Below are the code and all the weights of a small trained network. Each question names an input and a target symbol and asks about switching units off, where a switched-off unit gives its printed mean instead of its output.

import numpy as np


def w(rows, s, z=0):
    codes = np.array(rows[::2]) - 128.0
    scale = np.full(codes.shape[1], s)
    scale[-1] = z or s
    return codes * scale


def f(y):
    return y / 2 * (1 + np.tanh(0.7978845608 * (y + 0.044715 * y**3)))


def softmax(a):
    e = np.exp(a - a.max(-1, keepdims=True))
    return e / e.sum(-1, keepdims=True)


def log_softmax(a):
    a = a - a.max(-1, keepdims=True)
    return a - np.log(np.exp(a).sum(-1, keepdims=True))


def net(x, mask):
    ids = ['αβδεζηλμξτ'.index(c) for c in x.split()]
    T = len(ids)
    res = E[ids] + P[:T]
    u = 0
    for l in range(2):
        r = res
        for j in range(3):
            rows = slice(3 * j, 3 * j + 3)
            q, k, v = (r @ M[l][rows].T for M in (Q, K, V))
            z = softmax(np.where(np.tri(T) > 0, q @ k.T / 3**0.5, -1e9)) @ v
            o = O[l][rows]
            res = res + np.where(mask[u + j], z, o[:, -1]) @ o[:, :-1]
        u += 3
        y = f(res @ A[l][:, :-1].T + A[l][:, -1])
        res = res + np.where(mask[u : u + 12], y, B[l][:, -1]) @ B[l][:, :-1]
        u += 12
    return log_softmax(res[-1] @ U[:, :-1].T + U[:, -1])


Q, K, V, O, A, B = {}, {}, {}, {}, {}, {}
E = w([
[124,212,89,83,130,142],'α',
[48,46,109,144,98,179],'β',
[168,128,147,103,195,103],'δ',
[162,145,153,114,159,184],'ε',
[103,137,145,153,65,89],'ζ',
[74,146,97,7,150,137],'η',
[172,38,100,52,37,103],'λ',
[121,159,91,71,192,69],'μ',
[102,93,143,29,172,179],'ξ',
[161,235,82,124,155,95],'τ',
],0.018)
P = w([
[132,167,2,181,147,192],'0',
[143,189,49,155,122,177],'1',
[148,194,86,129,97,163],'2',
[151,198,121,110,71,154],'3',
[147,190,160,83,54,138],'4',
[161,224,169,78,21,141],'5',
],0.0097)
Q[0] = w([
[217,102,95,163,99,113],'L0H1',
[113,146,68,105,20,163],'L0H1',
[21,109,134,180,105,104],'L0H1',
[128,169,56,12,113,173],'L0H2',
[61,187,144,134,115,142],'L0H2',
[46,96,203,249,111,85],'L0H2',
[82,134,205,174,177,141],'L0H3',
[187,1,124,52,190,113],'L0H3',
[127,41,111,130,183,62],'L0H3',
],0.0089)
K[0] = w([
[214,158,123,142,173,139],'L0H1',
[198,149,159,102,53,118],'L0H1',
[148,49,57,138,57,133],'L0H1',
[95,45,199,151,44,64],'L0H2',
[212,88,154,110,84,117],'L0H2',
[216,222,122,94,230,233],'L0H2',
[186,131,98,159,145,192],'L0H3',
[42,146,202,119,192,94],'L0H3',
[63,132,101,122,255,150],'L0H3',
],0.0098)
V[0] = w([
[145,58,54,113,151,126],'L0H1',
[118,245,184,87,75,100],'L0H1',
[220,156,100,37,157,164],'L0H1',
[55,83,139,220,83,101],'L0H2',
[222,155,143,65,220,129],'L0H2',
[27,166,151,47,231,137],'L0H2',
[222,163,112,171,116,145],'L0H3',
[107,253,165,193,114,181],'L0H3',
[154,122,57,175,126,180],'L0H3',
],0.0068)
O[0] = w([
[146,161,102,189,183,86,145],'L0H1',
[72,44,147,122,146,91,181],'L0H1',
[110,120,14,138,154,132,255],'L0H1',
[3,238,121,84,130,125,86],'L0H2',
[161,39,65,170,158,146,90],'L0H2',
[118,81,86,197,132,145,104],'L0H2',
[124,126,135,107,162,157,153],'L0H3',
[102,224,160,191,128,110,161],'L0H3',
[130,160,91,128,29,227,190],'L0H3',
],0.0067,0.0058)
A[0] = w([
[204,178,138,59,82,19,64],'L0N1',
[162,188,139,140,19,114,199],'L0N2',
[78,69,115,78,34,169,147],'L0N3',
[153,75,93,31,157,176,97],'L0N4',
[141,12,194,148,254,186,61],'L0N5',
[104,127,117,108,152,2,172],'L0N6',
[119,24,147,229,16,220,188],'L0N7',
[155,147,142,228,159,135,252],'L0N8',
[158,231,66,20,171,89,95],'L0N9',
[230,109,157,207,102,109,139],'L0N10',
[74,60,123,161,190,189,159],'L0N11',
[161,149,55,148,114,141,104],'L0N12',
],0.0068,0.0044)
B[0] = w([
[174,70,180,67,70,140,174],'L0N1',
[243,100,112,229,21,62,202],'L0N2',
[136,136,129,127,60,253,194],'L0N3',
[137,151,81,100,171,48,186],'L0N4',
[244,159,163,76,96,178,140],'L0N5',
[148,119,132,108,19,101,148],'L0N6',
[113,225,191,13,101,180,208],'L0N7',
[137,243,90,174,126,38,171],'L0N8',
[75,149,146,135,16,78,255],'L0N9',
[194,189,223,196,213,122,151],'L0N10',
[141,166,137,21,151,148,154],'L0N11',
[118,36,57,204,148,75,177],'L0N12',
],0.0053,0.0091)
Q[1] = w([
[182,140,57,142,117,96],'L1H1',
[114,86,165,184,195,137],'L1H1',
[199,97,77,89,122,155],'L1H1',
[138,128,145,132,163,90],'L1H2',
[60,143,168,182,205,121],'L1H2',
[115,255,180,91,119,86],'L1H2',
[127,164,104,79,131,207],'L1H3',
[58,38,141,147,178,185],'L1H3',
[55,178,184,78,121,101],'L1H3',
],0.0094)
K[1] = w([
[118,118,154,111,86,50],'L1H1',
[113,231,82,175,210,196],'L1H1',
[68,157,143,19,168,67],'L1H1',
[99,160,33,138,145,159],'L1H2',
[129,127,23,167,92,133],'L1H2',
[123,46,209,188,95,190],'L1H2',
[99,130,194,1,111,130],'L1H3',
[138,178,112,139,144,101],'L1H3',
[139,47,129,182,49,166],'L1H3',
],0.0089)
V[1] = w([
[73,142,108,45,100,91],'L1H1',
[156,2,95,139,121,121],'L1H1',
[117,56,172,128,49,141],'L1H1',
[185,166,220,129,148,34],'L1H2',
[204,129,194,234,82,139],'L1H2',
[126,143,159,136,228,208],'L1H2',
[156,55,101,184,112,111],'L1H3',
[82,172,148,143,132,159],'L1H3',
[163,37,169,142,29,223],'L1H3',
],0.0077)
O[1] = w([
[65,86,97,133,191,160,206],'L1H1',
[80,192,48,158,126,126,88],'L1H1',
[74,158,51,69,178,75,160],'L1H1',
[227,250,141,55,143,8,29],'L1H2',
[15,251,97,122,238,141,181],'L1H2',
[164,236,96,254,111,218,47],'L1H2',
[172,177,147,109,141,243,111],'L1H3',
[124,181,215,177,132,88,127],'L1H3',
[70,105,122,168,128,243,254],'L1H3',
],0.0057,0.0083)
A[1] = w([
[92,98,81,106,84,68,93],'L1N1',
[105,102,144,64,88,103,122],'L1N2',
[160,160,54,101,243,48,140],'L1N3',
[157,158,194,106,91,81,199],'L1N4',
[62,135,221,199,98,110,99],'L1N5',
[140,117,167,254,173,31,2],'L1N6',
[196,173,109,144,49,199,238],'L1N7',
[147,180,210,147,73,186,147],'L1N8',
[189,143,108,40,74,81,167],'L1N9',
[186,94,184,181,217,126,100],'L1N10',
[184,81,163,105,182,142,122],'L1N11',
[69,109,191,99,130,184,156],'L1N12',
],0.0099,0.0054)
B[1] = w([
[114,109,136,163,192,187,205],'L1N1',
[185,193,145,242,109,130,217],'L1N2',
[123,48,121,181,100,152,173],'L1N3',
[65,63,119,90,135,117,174],'L1N4',
[136,100,214,81,155,220,196],'L1N5',
[247,76,253,23,95,136,143],'L1N6',
[97,166,148,47,98,70,247],'L1N7',
[77,121,138,217,197,94,198],'L1N8',
[155,129,226,115,184,83,213],'L1N9',
[145,126,117,119,206,172,150],'L1N10',
[244,162,53,146,151,182,138],'L1N11',
[172,137,145,181,102,93,238],'L1N12',
],0.0072,0.016)
U = w([
[155,92,159,125,122,120,139],'α',
[110,157,88,187,2,50,154],'β',
[105,126,183,39,138,78,199],'δ',
[153,149,158,41,69,174,109],'ε',
[142,221,119,144,163,146,188],'ζ',
[169,64,126,249,128,59,136],'η',
[69,74,79,123,239,146,151],'λ',
[210,114,176,147,175,154,2],'μ',
[183,107,174,128,17,78,65],'ξ',
[144,108,190,165,95,166,148],'τ',
],0.0089,0.004)

Each question gives the input, a string of symbols that net reads in full, and the target symbol t.
The units are the heads (3 rows each of Q, K, V and O) and the neurons (one row each of A and B). Each row of codes is followed by its name. A weight is (code - 128) times the scale printed after its matrix; where a second scale follows, it is the last column's (O, A, B and U).
mask holds one flag per unit, layer by layer, with each layer's heads first. A switched-off unit (its flag False) gives its mean, the last column of its rows in O or B, instead of its output. The means were averaged over made-up inputs and are rounded, as every weight is.
A unit's drop is (log p(t) with every unit on - log p(t) with that unit switched off) / (log p(t) with every unit on - log p(t) with every unit switched off).
The circuit of an input: a set's keep is (log p(t) with only the set's units on - log p(t) with every unit switched off) / (log p(t) with every unit on - log p(t) with every unit switched off). Starting from the 12 units with the biggest drops (on a tie, the unit counted first), units are removed one at a time, each time the one whose removal leaves the highest keep (on an exact tie, the one counted first), for as long as the keep stays at least 0.8.
circuit, biggest first: the units of the circuit, biggest drop first
most important unit: the unit with the biggest drop
k most important neurons: the k neurons with the biggest drops, biggest first
top k neurons in layer l: the k neurons of layer l with the biggest drops, biggest first
heads that matter: for each layer, one digit per head in row order, 1 if its drop is at least 0.15 and else 0, layers parted by /
input α δ δ μ, target η: most important unit	L1N3
input ζ η ξ τ, target δ: circuit, biggest first	(L0H2, L1H2, L0H1)
input ξ α μ β ξ, target τ: heads that matter	010 / 001
input η λ ε τ, target ε: 3 most important neurons	(L0N9, L1N8, L0N2)
input β ζ ξ μ, target δ: heads that matter	110 / 010
input α τ ε λ, target ε: heads that matter	000 / 101
input ξ τ τ ε ζ α, target δ: circuit, biggest first	(L1H2, L1N9)
input δ δ μ τ α, target β: circuit, biggest first	(L0H2, L1N5, L1H1)
input δ δ λ δ, target λ: top 3 neurons in layer 1	(L1N7, L1N12, L1N3)
input ζ τ τ η ζ λ, target ζ: heads that matter	110 / 111
input η β λ η, target λ: 2 most important neurons	(L0N4, L1N1)
input δ δ α τ λ, target τ: 2 most important neurons	(L1N2, L0N3)
input ζ β ξ μ η ζ, target δ: circuit, biggest first	(L1H2, L0H1)
input ξ δ η τ δ λ, target δ: circuit, biggest first	(L1H2, L1N9)
input δ ζ ξ λ η, target λ: top 3 neurons in layer 1	(L1N1, L1N7, L1N6)
input β μ δ β δ, target τ: most important unit	L0H2
input η η β β ζ ε, target δ: circuit, biggest first	(L0H1, L1H2)
input δ δ δ α δ, target μ: heads that matter	010 / 000
input ξ δ ε λ ξ, target λ: circuit, biggest first	(L1H1, L1N7)
input α ξ β λ, target β: circuit, biggest first	(L1N5, L1H1)
input ε η ξ, target ε: heads that matter	010 / 010
input α β ε ζ β α, target τ: top neuron in layer 0	(L0N7)
input λ ε δ ε ε, target ε: 2 most important neurons	(L1N8, L0N8)
input ζ ξ μ ξ, target δ: top 3 neurons in layer 0	(L0N2, L0N12, L0N9)
input ζ β η, target τ: heads that matter	010 / 001
input ξ λ δ, target λ: heads that matter	010 / 101
input η τ μ η μ τ, target ξ: heads that matter	011 / 100
input λ τ μ η α, target η: 3 most important neurons	(L1N2, L1N1, L1N7)
input β δ α τ τ δ, target τ: most important unit	L0H3
